Below is a small trained network, with its code and all its weights. Each question gives an input and a class and asks what happens when units are switched off, that is, made to give their printed mean instead of their output.

import numpy as np


def w(rows, s, z=0):
    codes = np.array(rows[::2]) - 128.0
    scale = np.full(codes.shape[1], s)
    scale[-1] = z or s
    return codes * scale


def norm(h):
    return h / np.sqrt((h * h).mean(-1, keepdims=True) + 1e-5)


def f(y):
    return y / 2 * (1 + np.tanh(0.7978845608 * (y + 0.044715 * y**3)))


def log_softmax(a):
    a = a - a.max(-1, keepdims=True)
    return a - np.log(np.exp(a).sum(-1, keepdims=True))


def net(x, mask):
    res = np.array(x, float).reshape(1, 6) / 4 @ E
    u = 0
    for l in range(4):
        y = f(norm(res) @ A[l][:, :-1].T + A[l][:, -1])
        res = res + np.where(mask[u : u + 6], y, B[l][:, -1]) @ B[l][:, :-1]
        u += 6
    return log_softmax(norm(res)[-1] @ U[:, :-1].T + U[:, -1])


A, B = {}, {}
E = w([
[78,105,183,13,189,82,197],'x0',
[85,173,44,94,121,191,113],'x1',
[154,193,227,95,114,254,134],'x2',
[97,138,163,189,140,116,187],'x3',
[152,132,150,157,175,97,87],'x4',
[155,45,103,60,132,129,149],'x5',
],0.0078)
A[0] = w([
[118,80,82,91,130,163,2,4],'L0N0',
[87,140,71,132,154,134,123,68],'L0N1',
[43,97,152,52,177,235,74,131],'L0N2',
[217,114,247,123,88,115,146,164],'L0N3',
[98,175,185,122,163,99,97,118],'L0N4',
[203,250,156,151,151,50,192,32],'L0N5',
],0.0071,0.003)
B[0] = w([
[140,122,66,57,228,156,45,169],'L0N0',
[2,136,146,90,85,152,82,136],'L0N1',
[216,199,172,167,71,40,154,238],'L0N2',
[78,102,43,139,166,197,168,251],'L0N3',
[121,56,168,157,154,228,68,169],'L0N4',
[116,107,241,118,102,127,32,159],'L0N5',
],0.0064,0.0034)
A[1] = w([
[131,128,145,68,155,106,243,115],'L1N0',
[124,17,152,85,127,64,176,40],'L1N1',
[136,128,98,78,102,128,53,39],'L1N2',
[136,113,174,169,90,67,116,98],'L1N3',
[45,127,62,161,145,129,140,2],'L1N4',
[127,96,99,186,109,100,97,138],'L1N5',
],0.011,0.0053)
B[1] = w([
[151,86,184,11,72,117,131,254],'L1N0',
[170,1,95,172,158,225,211,234],'L1N1',
[185,95,99,59,177,56,96,158],'L1N2',
[116,174,117,77,171,17,213,155],'L1N3',
[66,77,111,225,110,192,34,147],'L1N4',
[79,181,162,64,55,98,130,194],'L1N5',
],0.0087,0.006)
A[2] = w([
[202,88,149,129,164,105,120,116],'L2N0',
[97,130,104,188,81,47,187,95],'L2N1',
[85,165,219,166,221,116,123,4],'L2N2',
[137,87,209,119,191,144,87,116],'L2N3',
[2,133,70,178,89,83,126,44],'L2N4',
[163,116,100,79,160,116,66,131],'L2N5',
],0.0096,0.004)
B[2] = w([
[84,121,36,195,123,205,149,215],'L2N0',
[190,82,112,157,12,21,144,229],'L2N1',
[3,191,77,139,198,140,184,201],'L2N2',
[42,133,123,115,144,107,164,235],'L2N3',
[99,34,143,251,136,95,31,254],'L2N4',
[100,245,11,61,86,98,207,240],'L2N5',
],0.0079,0.0029)
A[3] = w([
[70,166,164,127,228,57,137,157],'L3N0',
[142,176,8,122,120,100,92,24],'L3N1',
[145,114,254,58,164,172,116,3],'L3N2',
[175,164,122,206,47,241,120,190],'L3N3',
[126,150,145,115,20,24,167,69],'L3N4',
[155,162,59,157,96,133,164,48],'L3N5',
],0.0084,0.0012)
B[3] = w([
[72,156,122,182,73,177,162,190],'L3N0',
[120,192,69,89,254,13,91,254],'L3N1',
[143,181,95,155,89,84,91,244],'L3N2',
[178,111,140,134,208,151,110,225],'L3N3',
[177,157,238,144,91,128,117,237],'L3N4',
[164,132,128,124,172,81,121,172],'L3N5',
],0.01,0.0036)
U = w([
[32,175,157,176,159,183,169,126],'0',
[161,181,184,31,47,151,159,120],'1',
[162,2,85,86,152,157,229,162],'2',
[176,105,173,195,62,29,117,137],'3',
[83,53,67,218,158,123,29,72],'4',
[231,181,148,151,211,231,99,2],'5',
[168,186,11,57,185,80,58,232],'6',
],0.019,0.0026)

Each question gives the input, the list of numbers given to net, and the class t.
The units are the neurons (one row each of A and B). Each row of codes is followed by its name. A weight is (code - 128) times the scale printed after its matrix; where a second scale follows, it is the last column's (A, B and U).
mask holds one flag per neuron, layer by layer. A switched-off neuron (its flag False) gives its mean, the last column of its row in B, instead of its output. The means were averaged over made-up inputs and are rounded, as every weight is.
A unit's drop is (log p(t) with every unit on - log p(t) with that unit switched off) / (log p(t) with every unit on - log p(t) with every unit switched off).
The circuit of an input: a set's keep is (log p(t) with only the set's units on - log p(t) with every unit switched off) / (log p(t) with every unit on - log p(t) with every unit switched off). Starting from the 12 units with the biggest drops (on a tie, the unit counted first), units are removed one at a time, each time the one whose removal leaves the highest keep (on an exact tie, the one counted first), for as long as the keep stays at least 0.8.
units of the circuit, in order: the units of the circuit, biggest drop first
most important unit: the unit with the biggest drop
k most important neurons: the k neurons with the biggest drops, biggest first
top k neurons in layer l: the k neurons of layer l with the biggest drops, biggest first
drop of u: that unit's drop, to one decimal
input [4,2,2,4,4,2], class 1: units of the circuit, in order : L1N0
input [-4,5,5,-4,7,-3], class 6: units of the circuit, in order : L3N1; L2N5
input [-2,-7,5,-8,8,0], class 6: 3 most important neurons : L1N1; L2N5; L2N3
input [4,1,5,-7,0,-8], class 0: 2 most important neurons : L1N0; L1N1
input [6,2,-7,-7,-8,-8], class 4: units of the circuit, in order : L2N4; L1N4
input [5,7,-7,1,-2,2], class 4: 2 most important neurons : L1N4; L0N1
input [0,7,-6,-2,-3,-6], class 4: 2 most important neurons : L2N4; L1N4
input [-8,8,7,2,0,8], class 6: 2 most important neurons : L1N1; L0N0
input [-4,2,-3,4,5,-8], class 3: 2 most important neurons : L2N1; L0N3
input [1,3,-1,-5,-2,8], class 6: units of the circuit, in order : L0N0; L2N5
input [7,-6,8,-2,3,-3], class 0: 3 most important neurons : L0N4; L2N3; L2N2
input [6,7,-5,4,-3,-3], class 4: 2 most important neurons : L1N4; L2N4
input [-4,-6,6,-8,3,3], class 6: 2 most important neurons : L1N1; L2N5
input [8,1,-1,-7,7,0], class 2: units of the circuit, in order : L1N1
input [7,4,-1,-7,-6,4], class 1: 2 most important neurons : L1N0; L0N2
input [-7,3,8,-4,-5,8], class 6: 2 most important neurons : L1N1; L0N0
input [-5,-2,-5,-2,-3,3], class 3: top 3 neurons in layer 0 : L0N3; L0N4; L0N5
input [5,-3,8,-7,0,-8], class 0: top 2 neurons in layer 2 : L2N2; L2N3
input [-5,5,-8,-5,-5,-6], class 4: top 2 neurons in layer 1 : L1N4; L1N0
input [6,-3,2,-1,-1,-5], class 0: most important unit : L0N4
input [-2,0,3,8,6,6], class 0: drop of L1N1 : 0.8
